Below are the code and all the weights of a small trained network. Each question names an input and a class and asks about switching units off, where a switched-off unit gives its printed mean instead of its output.

import numpy as np


def w(rows, s, z=0):
    codes = np.array(rows[::2]) - 128.0
    scale = np.full(codes.shape[1], s)
    scale[-1] = z or s
    return codes * scale


def norm(h):
    return h / np.sqrt((h * h).mean(-1, keepdims=True) + 1e-5)


def f(y):
    return np.maximum(y, 0)


def log_softmax(a):
    a = a - a.max(-1, keepdims=True)
    return a - np.log(np.exp(a).sum(-1, keepdims=True))


def net(x, mask):
    res = np.array(x, float).reshape(1, 4) / 4 @ E
    u = 0
    for l in range(2):
        y = f(norm(res) @ A[l][:, :-1].T + A[l][:, -1])
        res = res + np.where(mask[u : u + 9], y, B[l][:, -1]) @ B[l][:, :-1]
        u += 9
    return log_softmax(norm(res)[-1] @ U[:, :-1].T + U[:, -1])


A, B = {}, {}
E = w([
[63,201,197,160,226,94,210,32],'x0',
[224,186,65,235,117,44,18,114],'x1',
[146,254,205,62,74,71,78,136],'x2',
[113,142,147,94,241,156,70,198],'x3',
],0.0074)
A[0] = w([
[130,70,111,207,197,121,163,112,2],'0.n0',
[155,218,169,112,118,113,111,115,50],'0.n1',
[120,174,131,136,141,130,200,109,96],'0.n2',
[117,119,149,129,151,133,69,138,88],'0.n3',
[122,66,126,152,102,137,57,143,103],'0.n4',
[117,129,110,200,50,116,166,48,88],'0.n5',
[112,134,118,126,251,134,58,148,53],'0.n6',
[135,173,96,235,164,111,107,109,116],'0.n7',
[98,159,159,219,203,107,131,82,52],'0.n8',
],0.016,0.0054)
B[0] = w([
[11,167,73,189,190,188,97,127,206],'0.n0',
[39,172,101,172,163,175,90,122,210],'0.n1',
[142,151,108,40,145,141,168,147,185],'0.n2',
[159,115,141,162,42,91,151,94,159],'0.n3',
[143,163,72,77,205,153,109,132,190],'0.n4',
[161,169,178,195,148,131,201,155,228],'0.n5',
[156,163,174,201,116,112,230,155,212],'0.n6',
[155,21,207,120,116,101,2,114,249],'0.n7',
[197,139,55,17,99,137,188,95,231],'0.n8',
],0.017,0.011)
A[1] = w([
[102,35,17,201,112,143,157,132,50],'1.n0',
[185,132,187,208,90,81,232,199,15],'1.n1',
[152,102,61,160,42,184,114,250,65],'1.n2',
[159,140,4,97,103,30,126,213,2],'1.n3',
[56,3,134,115,134,148,194,150,124],'1.n4',
[26,72,229,44,168,95,217,80,69],'1.n5',
[112,174,92,86,141,173,149,183,157],'1.n6',
[6,233,153,91,46,49,110,134,75],'1.n7',
[79,139,89,166,164,138,120,62,115],'1.n8',
],0.013,0.003)
B[1] = w([
[37,169,134,156,93,151,163,86,180],'1.n0',
[146,116,144,162,156,91,182,204,235],'1.n1',
[126,183,173,128,104,104,218,7,178],'1.n2',
[154,122,114,32,108,151,170,98,159],'1.n3',
[182,118,139,175,126,100,53,84,187],'1.n4',
[178,93,149,159,52,87,53,59,213],'1.n5',
[171,112,123,118,165,112,71,208,254],'1.n6',
[44,97,71,191,167,202,152,97,203],'1.n7',
[39,170,153,76,43,132,141,178,197],'1.n8',
],0.017,0.009)
U = w([
[29,169,99,161,148,195,133,108,174],'0',
[173,164,177,196,144,110,230,150,140],'1',
[179,167,85,7,125,146,174,69,138],'2',
[164,74,157,154,68,88,41,101,159],'3',
[120,121,120,101,150,125,131,200,224],'4',
[77,55,130,66,131,100,156,154,36],'5',
[86,93,133,70,73,90,146,175,2],'6',
],0.015,0.0069)

Each question gives the input, the list of numbers given to net, and the class t.
The units are the neurons (one row each of A and B). Each row of codes is followed by its name. A weight is (code - 128) times the scale printed after its matrix; where a second scale follows, it is the last column's (A, B and U).
mask holds one flag per neuron, layer by layer. A switched-off neuron (its flag False) gives its mean, the last column of its row in B, instead of its output. The means were averaged over made-up inputs and are rounded, as every weight is.
A unit's drop is (log p(t) with every unit on - log p(t) with that unit switched off) / (log p(t) with every unit on - log p(t) with every unit switched off).
The circuit of an input: a set's keep is (log p(t) with only the set's units on - log p(t) with every unit switched off) / (log p(t) with every unit on - log p(t) with every unit switched off). Starting from the 12 units with the biggest drops (on a tie, the unit counted first), units are removed one at a time, each time the one whose removal leaves the highest keep (on an exact tie, the one counted first), for as long as the keep stays at least 0.8.
circuit, biggest first: the units of the circuit, biggest drop first
k most important neurons: the k neurons with the biggest drops, biggest first
drop of u: that unit's drop, to one decimal
input [5,-5,-5,6], class 1: circuit, biggest first	[0.n6]
input [-6,-3,7,4], class 0: 3 most important neurons	[0.n8, 1.n7, 0.n7]
input [-3,-5,1,0], class 3: 2 most important neurons	[0.n8, 0.n5]
input [5,6,5,4], class 3: 2 most important neurons	[0.n7, 0.n0]
input [3,2,6,6], class 0: 2 most important neurons	[0.n1, 0.n5]
input [2,-5,0,-3], class 3: 2 most important neurons	[1.n5, 0.n6]
input [0,-8,8,3], class 0: 4 most important neurons	[1.n7, 0.n7, 0.n1, 0.n8]
input [-7,1,8,-1], class 0: 2 most important neurons	[0.n8, 0.n1]
input [3,-3,-2,-2], class 4: 4 most important neurons	[1.n6, 0.n7, 1.n2, 0.n0]
input [-5,-3,-6,5], class 0: 2 most important neurons	[0.n8, 0.n5]
input [-5,-3,2,4], class 2: 3 most important neurons	[0.n5, 0.n4, 0.n7]
input [6,5,-6,-6], class 0: 2 most important neurons	[0.n0, 0.n6]
input [8,-4,-7,-4], class 2: 4 most important neurons	[0.n8, 0.n2, 0.n1, 1.n7]
input [8,4,8,3], class 0: circuit, biggest first	[0.n1]
input [-7,-3,-4,-4], class 2: 2 most important neurons	[0.n0, 0.n4]
input [-6,-8,-5,-4], class 3: drop of 1.n4	0.6
input [1,4,-5,3], class 0: drop of 0.n3	0.0
input [-2,4,-5,8], class 1: drop of 0.n6	5.1
